Each name stands for a flat space through zero: a line, a plane or more. A row that begins with a name and a colon came from that space; any other row is followed by the name of the space it lies nearest, among the names in its block.
q594-q11: [  4  11  24  24 -36  -7  -9  10   9   1 -17  -7   6  -3  -6  15  -9  27
 -18  24  17   5  -5  16  -8]
q895-q913: [ -2 -43  -5   9 -12 -12  -2   2  45  25   1  25 -13  29  14  24   1  -3
 -10 -21   2  10 -27 -18 -12]
q895-q913: [ 77  75  -7 -24 -12 -34  19 -27 -41 -16 -61  20  12  69  -4 -33  30  20
 -86  12 -35  -4  34 -26   8]
q594-q11: [  6 -33  -6  -1   6  12  -7  20 -11   0   7 -43  -2 -23  25 -18  28   0
  14  33  -5  32  -1  -5 -16]
q594-q11: [ -4 -28 -21   3  24  -2  -8 -15  29  16  20 -14   3 -15 -26   6  35   4
 -22 -12   2  -1   1  25 -10]
q594-q11: [-47 -28  -5  13   6   2 -32   4 -20  -4  28 -16  -9 -21  10 -11  -3   1
   3 -27  16  37 -13  -6   1]
q895-q913: [ 76  33   9  -8   1 -18  15 -67   1 -25 -23   3   8  39 -12  -6  50  41
 -80  21 -33   5   2   4   6]
q782-q565: [ 22   3 -20   4  -6   1 -20  37  20  30 -24 -19  11  -1 -53   1 -20   9
  12  19  30 -23  35   4 -25]
q594-q11: [ 31  46   7  17  -7 -12   3  -2  -5   2 -24   3  12  19 -19  -5  -4  -1
 -35   8  -2 -34  30  19  -5]
q782-q565: [-20  11   2   9 -29   3  25  12  21   4  -3 -15   0 -50 -10   0  22   7
 -23  12   6 -14  -2  63  -1]
q782-q565: [-75  -4  27  15 -39   5  11  81  38  25 -11 -21   8 -78  19  28 -51 -49
  84  11  16 -37  -1  65  -6]
q782-q565: [ 27  -7 -21   1  23   2 -13   5  -9   7  30  -3  -9 -13  -9 -28  -3 -30
  -5  -3 -31   2  14 -17  -8]
q50-q974: [ -6 -10  14  -8   9   1   4   8   9   4   5   6  10  -2  12  24  -7 -10
  33  16  -7  -4  -9  -5   2]
q782-q565: [ 38   6 -24  -3  47  31  14  15 -27  12  11   1   7  30  -9 -13  11 -17
  23  27  12 -37  38 -27 -15]
q782-q565: [-25  14  20  15  -5   9  -3  52   3  17 -18 -30  28 -30  -7  24 -17  -9
  48  41  31 -33  26  39 -14]
q594-q11: [ 27 -15 -25 -17  15  32  30  13  12   8   6  -1 -13  -1  -3 -14   1 -19
  41  14   2 -28  11 -11  -9]
q895-q913: [-56  -1 -12 -18  30   4   7  26 -32   4  28 -19  16 -53  14  -8  34 -27
  13   5  -9   6   9  29  10]
q895-q913: [ 46  12 -12  10   2  -1 -17   4  27  21  -2 -13  14 -14 -70   6   0  21
 -22  31   8 -24  28  20 -19]
q594-q11: [-12  11  16  -9  19 -16 -17 -32  14  -2  22  38  13   3 -32  38 -25   4
   3 -20 -11  -7 -14  -5  21]
q782-q565: [-37  -1  28  10  -7  -7  -4   7   6  -6  27   8   0 -42  20  16 -25 -27
  21  -7 -23   4 -22  20  14]
q782-q565: [ 24 -19  -6  27  22  42  -3  32 -16   8  -3 -45   5  12   6 -10   8   3
  42  47  45 -21  32  -5 -33]
q782-q565: [-11 -32  -5   7 -11  -3  -6  -7   3  -4  10 -17 -12 -12  21 -11  30  14
 -27  -5  -3  40 -22   3  -5]
q594-q11: [ 39  25 -14  15  12  21  -7  16 -17   4   2 -36  11 -22 -45 -24   8  10
  -8  42  16 -26  44  22 -20]
q594-q11: [ 28 -15  -8  12   3  52  17  31 -17  -7  11 -45 -14 -29  11 -33   0  -6
  50  49  18 -12  18   2 -21]
q594-q11: [-74 -50  16  16  33  43  -5 -21 -22 -30  41 -27 -10 -17  47  11   4   6
  67 -21  45  21 -32   5  11]
q594-q11: [-10 -19   8  22  14   8 -17  -6   4  -3  31  -7  -6 -14   8   2 -12 -15
  14 -10  -4   3  -9   3  -3]
q50-q974: [-85 -15  30  -9 -19 -11 -10   7  -2 -21  -2  -7  -6 -35  49  14 -39 -23
  59 -40  -3  27 -34  11  26]
q594-q11: [-35 -43 -18  32 -16  17 -14  10  34  19  25 -10 -20 -27 -26   4  -4  17
  -4 -24  46   4 -14  23 -17]
q782-q565: [-21  22   7  20  16  21  11  12 -24 -15  13 -19  -5 -27  24 -24 -22 -48
  36 -15  -3 -37  22  31   3]
q782-q565: [-71  11  43  10 -21 -18  -3   7  22   3  26  27  15 -55  -2  52 -26  -7
  11  -6  -6  -3 -34  47  24]
q50-q974: [ 70  15 -22  22  13   4   5  -7  18  18  15  11  -6  11 -39 -19   9 -14
 -48  10 -20 -37  28   5 -21]
q50-q974: [ 48  36  44  33  -4 -29 -23 -37   2 -10 -13  24  18  52  -3  29 -17  16
 -45  12 -18  -8   0 -10   1]
q50-q974: [ 12  -2  24 -11  -5 -24 -36 -48  -5 -27 -19  -3   9  32  -7  19  -4  54
 -15  -3   0  48 -22 -31  14]
q895-q913: [-64 -20  10 -24  19  10 -11   6  -8 -10  25 -12  10 -48   4  21 -12  -2
  64  -2   9  19 -19   8  20]
q594-q11: [  3  30   8  50  24  39 -13   3 -43 -18  20 -34   1 -12 -12 -26 -24  -9
  20   9  38 -39  40  24 -11]
q895-q913: [-17 -11   5 -11  41 -19 -25  -9   9  17  43  17  28 -23 -28  39  15  -4
  -7   9 -24  10  -8   3   8]
q782-q565: [ 56  12 -34   0  22  26  21 -33 -20 -14  -2  -2 -19  39 -14 -44  24   7
 -29 -10   7 -21  26 -17  -7]
q895-q913: [ 22  -6 -28 -37  -2  -2  23   3  19  23   7  50  -4  16 -33  13  10  14
 -15   7  -7  -1 -11 -33   5]
q50-q974: [ -8 -27 -19 -22   7  12  -1 -33  -5 -10  24  24 -16  13 -16   2  12  40
  -9 -18  17  34 -29 -37  13]
q895-q913: [ 13   3 -33 -22  47   8  14  -7 -28   6  17   7   7  16  -6 -17  43 -11
 -17   1  -8  -8  22 -16   0]
q50-q974: [ 13  25  31  -1 -39 -20 -10   9   9  -3 -27   9  11  -1  -9  20 -32  19
   0  25  -8   7  -7  -3   5]
q895-q913: [ 14 -30 -24   2  11  42  10  34   6  10  17 -47  -8 -46 -12 -24  13  -6
  44  39  18 -11  18  16 -24]
q50-q974: [ 57   6   6  -9  -3  -5   8  -3  20   4 -36  -6  11  33  -4  10   6  11
   4  34  -9 -14  12 -12 -12]
q782-q565: [-51   1  26  15 -10  -1 -13  34  24  27   3  11  30 -23 -32  63 -22  20
  29  25  47 -21  -5  32  -3]
q895-q913: [  4  10  43  -7  46 -14 -21 -63 -49 -49  20  12  12  41  54  12  -2  -6
  10 -11 -43  34 -22 -45  31]
q895-q913: [-28   1  10   8   6  -1 -14  36 -23   3  11 -21   9 -31  22  -7 -12 -30
  27  11  -8   5  10   8  -3]
q50-q974: [ 16 -17   2 -14   1 -35  -8 -37  37  16   5  39  11  30 -21  42  35  35
 -61  -3 -19  27 -31 -14   5]
q50-q974: [-20   1   3   3  -9 -12 -32   1   3  -5  24 -11  -5 -52 -24 -10 -30  -9
   2 -18 -19  19  -6  13   8]
q50-q974: [ -5 -19   2 -15 -23 -20   0  38  17  20 -17 -22  13 -27  14  10  30   5
  -8  39 -17  30  -8  11 -12]
q50-q974: [-26  16  74  20  -9 -19 -29  -3  -9 -17  15  26  22  -1  29  57 -56  -3
  38  20 -17  14 -32 -13  20]
q895-q913: [  4 -13 -30   2  10  -1  12   9  24  28   6 -10   5 -16 -26  -3  49   1
 -40   6   5 -13  14  34 -17]
q50-q974: [-54  -1  65   1 -45 -30  -7 -31  -1 -26  -6  63   0  38  50  63 -36  38
   0 -20   4  50 -75 -35  37]
[-24 -16  24  -7  19   1   3  15  12   4   8   0  14 -11  31  32 -11 -30
  58  13 -13  -9 -11   3   4]
q50-q974
[  7  17   5 -36   0 -31   6   9 -25  -9 -39 -16  17  11  42 -13  27 -15
  -6  15 -42  26   8 -12   8]
q782-q565
[ 47  -9 -31 -11 -35 -10  24  34  29  28 -33 -11 -13   0  -1 -29  29  -6
 -38  21 -21   1  12   3 -25]
q594-q11
[  8   6  -7 -15   1  33  27  13 -37 -15  19  25 -22   5  24 -25 -25 -17
  39   7  -3  -3  -5 -43  11]
q895-q913
[ 51  46 -12  -9   9 -10  26 -24 -51 -17 -25  31  -7  74  29 -38  22  -8
 -57 -12 -25  -7  21 -42   8]
q895-q913
[ 28  19  -1  12   3   4  -8 -28   5  -9 -12  -6   1  18 -33  -4  -7  22
 -16  -5  17 -19  16   8  -3]
q895-q913
[-16   7  16 -38  26 -40 -23 -10 -17  -4  -8  -5  36  -4   9  25  26   3
  -4  15 -38  37  -5  -9  18]
q895-q913
[  9   8   4 -19   5 -25  -6 -18   8  -3  15  31  -1  -4  -4   5 -14 -20
 -12 -19 -49  10 -14 -16  17]
q594-q11
[ -5  19  11  22  -4  10  -7  16   4  -3   5 -17  -1 -34 -11  -9 -40 -28
  31  -3   0 -33  18  30  -3]
q782-q565
[-24 -34 -16 -44  21   3 -11  27 -10  10  -6  -1   5  10  14   9 -13  -9
  69   0   6  24  -5 -51   3]
q895-q913
[-12 -16   8  16   9 -20 -18 -11  39  20  26   0  16 -28 -26  34  23   6
 -33   3 -11   2 -12  38  -5]
q895-q913
[ 24   5   0  20  32  15  -4 -37  -8 -18  13 -31   4  -1 -10 -13  29   8
 -18   5   3 -13  17  26  -6]
q895-q913
[ 31  16  20  -4  -7 -11 -23 -35  24  -7  21  45   0   3 -53  30 -52  22
   0  -2 -18   0 -19 -25  17]
q50-q974
[  71    0  -10   20   -6    0  -31  -15   30   23   18   -9   17  -13
 -100   18   29   76  -71   63   19    8   12   12  -26]
q782-q565
[ -1  -2  11 -13  -4  13   1 -10 -23 -31 -25 -20  -9  19  34 -15 -20   6
  47  -4   9  15  -5 -26   8]
q895-q913
[-22   8 -11   9  12  10   7 -14  -9   7   0   7  13  19 -29  17  35  41
 -34  -1  53 -14   9  20  -1]
q782-q565

Rows lie near named flat spaces through zero. A row that begins with a name and a colon came from that space; any other row is followed by the name of its block's space that it lies nearest.
q918-q680: [  2  -6  11  11   5   3   9   1 -11  18   9  -5   1  18   0   9   4 -13
   4  -7  -5   9  -3  -8  -7]
q799-q718: [ -7 -24   0 -34   9 -15 -29 -29   6  -8 -33  37 -10   0   1  41  -6   9
  -7  19  -2   1 -17 -21  11]
q732-q885: [-43   0  12  -5  -5 -24 -26  34  31  42  -7  10   9 -16 -17  41 -16 -26
 -44  16  -7   8   6 -33  -9]
q135-q125: [ 22  -3  -8  17  -5  17  14   8  -7 -17   5  -4  -1  -2  11 -32   4  -2
  35 -14   5  -8  -8   6  -3]
q135-q125: [-24  60 -39 -59 -33 -68 -33  25  54   6   2  -5  51 -39 -44 -28 -10  30
 -71  33   3 -16  55  58  -6]
q620-q255: [ 47  11 -37  -7  -4 -30  16  12  30  26  -3   8  22 -22  -1 -20  10  10
  29  10  10  15  12  14 -21]
q620-q255: [ -4  -8   3  10   3  34   5 -17 -11 -40   3 -12 -24  -5  14   1 -10   6
  13 -16  12   0  -8   3  26]
q620-q255: [-23  13   8  -3   5 -29 -16  33  16  40  -2  -9  11  -7 -19  -8   6  11
 -51  24 -19 -24  16   2 -25]
q918-q680: [ 55  -4 -31 -18   5 -12  23 -19  25  -5  32 -25   7 -12  20 -24 -13  12
  37   4  27  27   9  28  17]
q799-q718: [ -3  26 -35  22 -11   9  16  23  27   8  -8 -24  -1 -25 -29  28  -2   9
  -5 -35  18  31  26  21  -2]
q574-q49: [ 30 -17 -11  -9   3  -3  -5  -6  -6 -14 -19  23   0   2  10 -25  11  13
  32   7  -4 -21 -19  -1  -9]
q799-q718: [-24   9  37 -35  -1 -26 -19 -23 -24  -1  15  19  18  23  10 -22   3  -6
 -35  42 -21 -25   2  -1   3]
q135-q125: [-22  28   5 -22  -8 -37 -11   9  25  27   4  15  22 -28  -1   1  -5  -6
 -37  41  -2   6  23  -8  -4]
q574-q49: [ 59  -3 -40  26  -1  12  30  26  10  -2  13 -35   4  -1  -4 -46  10  17
  50 -35  12  -2   2  37 -17]
q799-q718: [  8 -16 -23   8   4  22   4 -14  -6 -12 -17 -18 -17  26 -28  48   1  14
  10 -51   8  22  -4  19   6]
q732-q885: [ -1  -8  25 -27  20  -1 -10 -51 -34 -28  -4  11 -15  21  20 -16  10  31
 -15  30 -13 -28 -10   8  15]
q135-q125: [-47   1   5 -13 -15   5 -27   7   6 -17  11 -23   2  14 -29  31 -25 -12
 -44 -24   1   2  10  13  20]
q620-q255: [ 50 -30  -3  11  31   6  15  -4 -11   7   5 -22 -17  17  18 -38  15  31
  28   3  -7 -26 -18  12 -14]
q732-q885: [ 17  12 -33   0 -17 -41 -19  72  35  34 -23  12  36 -22 -31 -54  18  12
  -4  12 -18 -45   7  14 -55]
q620-q255: [  7 -25  35 -16   9   5   0 -31 -33 -13  39 -11   1  45  25 -21  -8 -18
   8   8  -7  -9 -17  -1  17]
q574-q49: [ -7   6  24  28   0  16  27  -4 -13  22  18   6  -2   2  20  22   0 -40
  17  -3   5  36  -1 -34   3]
q135-q125: [  8 -11  -4 -43   5 -40 -27 -12   0  13  -8   9  18  29 -19  -3   6  20
 -24  18 -17 -22  -1  19 -13]
q620-q255: [-23  -1  -6  30   9  39  -3  10   1 -27 -31 -15 -39 -24  -9  21   0  29
 -14 -24   4 -13  -3   0   9]
q732-q885: [ 35  -3 -29   2 -22   2  13  12  12 -11  17  -2  21   1   0 -18  -9 -24
  51 -27  18  21  -2  11   0]
q620-q255: [ 43  17 -29 -13  -3 -33  14  18  36  19  21 -11  24 -33  11 -54   0  15
  16  27  12  -1  19  25 -12]
q918-q680: [-22 -37   0 -10 -15  32 -24 -30 -21 -47 -26  29 -14  35 -14  72 -19 -33
  26 -49   8  25 -33 -24  29]
q732-q885: [-26  -6  40 -48   2 -54 -26  -9 -20  49  52 -27  40  82 -28   5  -6 -22
 -69  17 -32 -10  15  23 -12]
q918-q680: [ -4  11  14  -3  -3   5  21 -27  -5   1  40 -16   5   8  16  17 -16 -26
   2  -2  16  42  14   0  27]
q732-q885: [ 10  -4   3 -14  -9 -11   5  -9  -8   7  37 -19  22  39  -7  -2  -9 -23
   6 -15   2  17   6  18   4]
q574-q49: [-14   7  -7  12  -1  -5  -6  28  14  19 -15  -5  -1 -12 -19  10   4   6
 -21  -5  -6  -6   8  -1 -16]
q799-q718: [-14  49  -2  -1 -13 -14  19 -15  10  13  -6  30  15 -37   7  18   7  -9
  -8  25  12  39  28 -11   4]
q799-q718: [  5   9  14 -19   8  -3   8 -34 -13 -15  28 -14  -1   6  21 -22  -4  13
  -9  21   4  -1   9  19  21]
q732-q885: [  7  20 -33  -5   0 -25  -9  33  36  16 -20 -10   7 -35 -23 -22   8  40
 -25  12  -1 -22  21  27 -22]
q918-q680: [ 15  -4   6 -14  11   6  30 -64 -15   3  35 -19  -5  35  10  57 -12 -15
  13 -18  22  70  10   8  35]
q732-q885: [ 16 -26 -29 -10  -2  13 -26  -6   8 -48 -63  47 -20 -28   3   2   4  26
  37  -2   5 -27 -32 -14   3]
q620-q255: [-14  -7 -14  15   1  19 -12  17   4 -14 -26 -12 -18  -3 -24  18   0  19
 -12 -29  -1 -13  -4   9  -2]
q918-q680: [ -6 -23   8  13  -2   7 -13  21 -10   8 -15  12  -1  20 -10   9   4 -18
   9 -16 -14 -15 -22 -21 -18]
q135-q125: [ -3  10  -9   9  -8  17  11   0   6 -16  14 -20  -4 -10  -1   5 -11  -3
   4 -19  15  17  10  12  17]
q574-q49: [-13  21   9 -18  -4   5   9 -38  -7 -27  29 -15  -1  -2  12   3 -15   1
 -15   7  16  21  19  19  36]
q799-q718: [ 26  22 -49  47 -16  17  36  36  31  19 -22   1   2 -39 -17  26   9  -9
  46 -44  24  48  14  -3 -18]
q918-q680: [  1  -7   9  43  -3  36   7  32 -32 -16  -4 -16 -10  21  -6 -42  18   1
  17 -33 -17 -42 -16   7 -22]
q799-q718: [ 38  -7 -21  21   7  30  34 -19 -14 -17  15 -35 -14  22  -1   2   4  13
  38 -45  16  24   1  31  10]
q799-q718: [-17 -30  11 -19   8  -2 -29 -21 -11  -5 -36  35 -12  21  -8  48   0  -3
  -6   2 -12  -4 -25 -28   2]
q574-q49: [ 18  23   1 -17  -7 -35  20 -15   0  38  24  11  35  14   1   0   9 -20
   4  18   0  34  20   5 -11]
q574-q49: [ -1  -6 -23  28  -3  17  -5  47  17  -3 -11 -31 -11 -12 -24 -12  -1  16
  -3 -33   0 -23   0  17 -14]
q574-q49: [-52  27  21 -38  -4 -39 -22 -16  10  29  13   0  20   8 -22  44 -12  -7
 -77  29  -8  19  31   3  10]
q799-q718: [-32 -45  43 -13  20  11 -36 -17 -23 -12 -16  22 -27  22  16  22  -9  -7
 -20  20 -20 -32 -37 -42  12]
q620-q255: [  2  35 -21  -1 -14 -20   8  22  35  12  -1   8  17 -51   2 -18  -2   3
  -4  22  13  10  24   3  -5]
q732-q885: [ 67  21 -71  24 -25  18  39  24  40 -33   1  -8  10 -60  11 -48  -3   8
  85 -31  43  26  11  30   3]
q574-q49: [-22  -2  20 -18  19   1   0 -37  -2   0  29 -34 -17  13   6  36 -20   9
 -41   8   8  23  14  10  35]
q135-q125: [-26   8  26  14   0  15   2 -14 -17  -5 -24  46 -12 -19  22  22   8 -20
   6  20  -4   8 -12 -48   5]
q135-q125: [ -3  -6  -9 -18  -8 -13 -33  11 -13 -18 -39  26  10  18 -26 -26  19  24
  -9   0 -25 -54 -13  15 -25]
q918-q680: [-35  34  23 -20   5 -39  -5  -3  18  43  13   6  15 -24   3  13  -3  -1
 -61  54  -6  12  31 -11  -1]
q918-q680: [-43  19  29 -16 -16   2   0 -24  -2  -9  40  -3  10   0  13  29 -29 -43
 -24   9  14  40  16 -14  39]
q135-q125: [ 17 -25  -1  44  19  43  15   2 -27 -11 -34   2 -36  10   3   8  23  17
  35 -32  -7 -14 -28 -13 -14]
q574-q49: [ 11   0   1  -3  -3  14   6 -21 -13 -32   0  14  -5  -6  21 -18   0   1
  26   4   8  -2  -8  -1  15]
q918-q680: [  0   5  -3  18 -19  17  -5  43   5 -30  12 -12   6 -22   9 -70  -6  -7
  16  -5   0 -42  -5   9  -4]
q135-q125: [-33  43 -23 -42 -13 -56 -17  21  63  38  35 -47  32 -28 -39  21 -31  12
 -86  20  14  26  60  44  11]
q732-q885: [-15  -9  15  33  12  45  15 -19 -23 -17 -14  -1 -36   3  10  40   2  -3
  11 -25   6  18 -13 -22  16]
q620-q255: [ 10  38 -15 -23 -21 -42  11   0  31  28  13  26  39 -31   5  -3  -3 -21
   4  32  14  38  28  -3  -4]
[ 18  23 -50  14 -36 -38  -6  85  48  46 -24  20  48 -29 -43 -24  13 -18
  18 -15  -5  -6  14   5 -58]
q799-q718
[  8 -28  21  18  12  10  -3   8 -24  10 -16  22 -10  19  13 -11  16 -10
  21   4 -20 -26 -31 -31 -21]
q135-q125
[ -1  14  -9  20   5   8  15  11   5  11   3 -27  -7  -6 -12   4   6  15
 -12 -15   3   7  16  17  -5]
q732-q885
[-48  18  34  27  -1  23   4  12 -17   2  16 -22 -11   2  -2   8  -3 -13
 -39  -6  -8  -5  11  -8   7]
q799-q718
[  7  -5   5 -30  15 -38   1 -35  -2  48   2   9  13  37 -15  55   7  -1
 -21  12  -7  37   9  -1  -7]
q620-q255
[-31   2  12 -19  15 -18 -24 -12   7  13 -34  25 -12 -15  -6  34   5  22
 -46  34 -12 -10   2 -19  -1]
q574-q49
[ -6  37 -13  18 -40   8  18  32   3 -11  32 -16  33  -4 -14 -31  -6 -35
  14 -31  11  15  23  23  -2]
q574-q49
[ 11  41 -29 -39 -12 -58   0  12  50  30  30 -20  39 -32 -12 -26 -11  16
 -35  35  13  14  46  40  -2]
q135-q125
[ 39  25 -33 -50 -13 -56  -7  -5  21   2   4  14  43 -10  -7 -58  11  29
   1  36  -1 -18  21  45 -16]
q135-q125
[-13 -28   6  22  11   1 -28  37   3  22 -69  53 -17 -17  -6  16  21   3
   4  13 -26 -39 -35 -55 -39]
q574-q49
[ 19  24  -5 -32  -6 -34   3  -7  10   0  32 -10  28  -7  11 -57  -1  13
 -10  35   2 -13  22  33   1]
q799-q718
[  5 -25   2  12   3  26  10 -30 -25  -5 -15  16 -14  37  -5  64   2 -24
  33 -40   5  41 -20 -22   9]
q918-q680
[ 58 -26 -11  30  27  24  36 -14 -16   6  -2 -14 -24  14  21  -9  18  19
  55 -18   5   9 -19   2 -10]
q135-q125
[ 36 -26  23 -27  23   2   7 -56 -25 -27  24   6 -12  14  53 -38  -3  11
  30  37   3 -11 -21  -3  26]
q799-q718
[-37 -13  -1 -25  -3   4 -45 -12 -11 -38 -44  17 -14  14 -30  27   0  27
 -36 -10 -14 -35 -12   9   7]
q918-q680
[ 38 -31  14 -42  25   3   5 -83 -40 -39  20  -3 -14  48  31 -10   0  25
  23  12   3  -1 -19  22  33]
q799-q718
[-49 -10  11 -38  -2 -38 -44  10  35  34  -3   6  10  -3 -24  61 -29 -19
 -62  22  -5  13   8 -23   7]
q732-q885
[-16  16  27 -62 -10 -53  -8 -39   3  25  62  -4  43  30   8  10 -25 -36
 -39  41   3  36  26   9  25]
q620-q255
[ -3  16   7  13  -1   9  25 -19  -6   8   8   8  -2  -7  13  28   0 -19
  12  -2  12  41   9 -16  11]
q918-q680
[-22 -20   2  18   1  47   0 -15 -16 -34   6 -37 -30  28 -16  50 -19  -5
  -3 -58  12  20  -7  10  31]
q135-q125
[ 44 -21  -8 -13  19  12  18 -47  -9 -26  10  -7 -18   6  30  -6  -4  20
  39   3  17  14 -12  11  25]
q799-q718
[-42   8  18 -18 -11   1 -13 -20   1 -11  13   3   2   2  -2  41 -23 -25
 -29   2   8  25   9 -12  30]
q135-q125
[-25  20  -5 -15 -13   4   2 -32   7 -16  -2  12   0 -13  -5  55 -16 -14
 -10  -7  21  49  16  -5  32]
q620-q255
[ 10 -10  -2  13 -16  28  23 -22  -4 -15  15  17   0   2  20  42 -19 -55
  59 -30  28  64 -12 -32  28]
q918-q680
[ 38 -58   0   5  -1  58  -5 -51 -62 -88 -46  57 -30  43  26  -3  14  -7
  99 -41  -1 -21 -69 -24  16]
q732-q885
[ 30  21  -6   7 -10  14  41 -25 -11 -17  45 -21  10   2  23 -25  -4 -14
  38 -12  23  37  16  23  21]
q574-q49
[-17  -1  -9  12 -21   8 -21  43   5 -15 -22  12   7  -9 -20 -18   1  -9
   2 -17  -9 -32  -9  -4 -16]
q574-q49
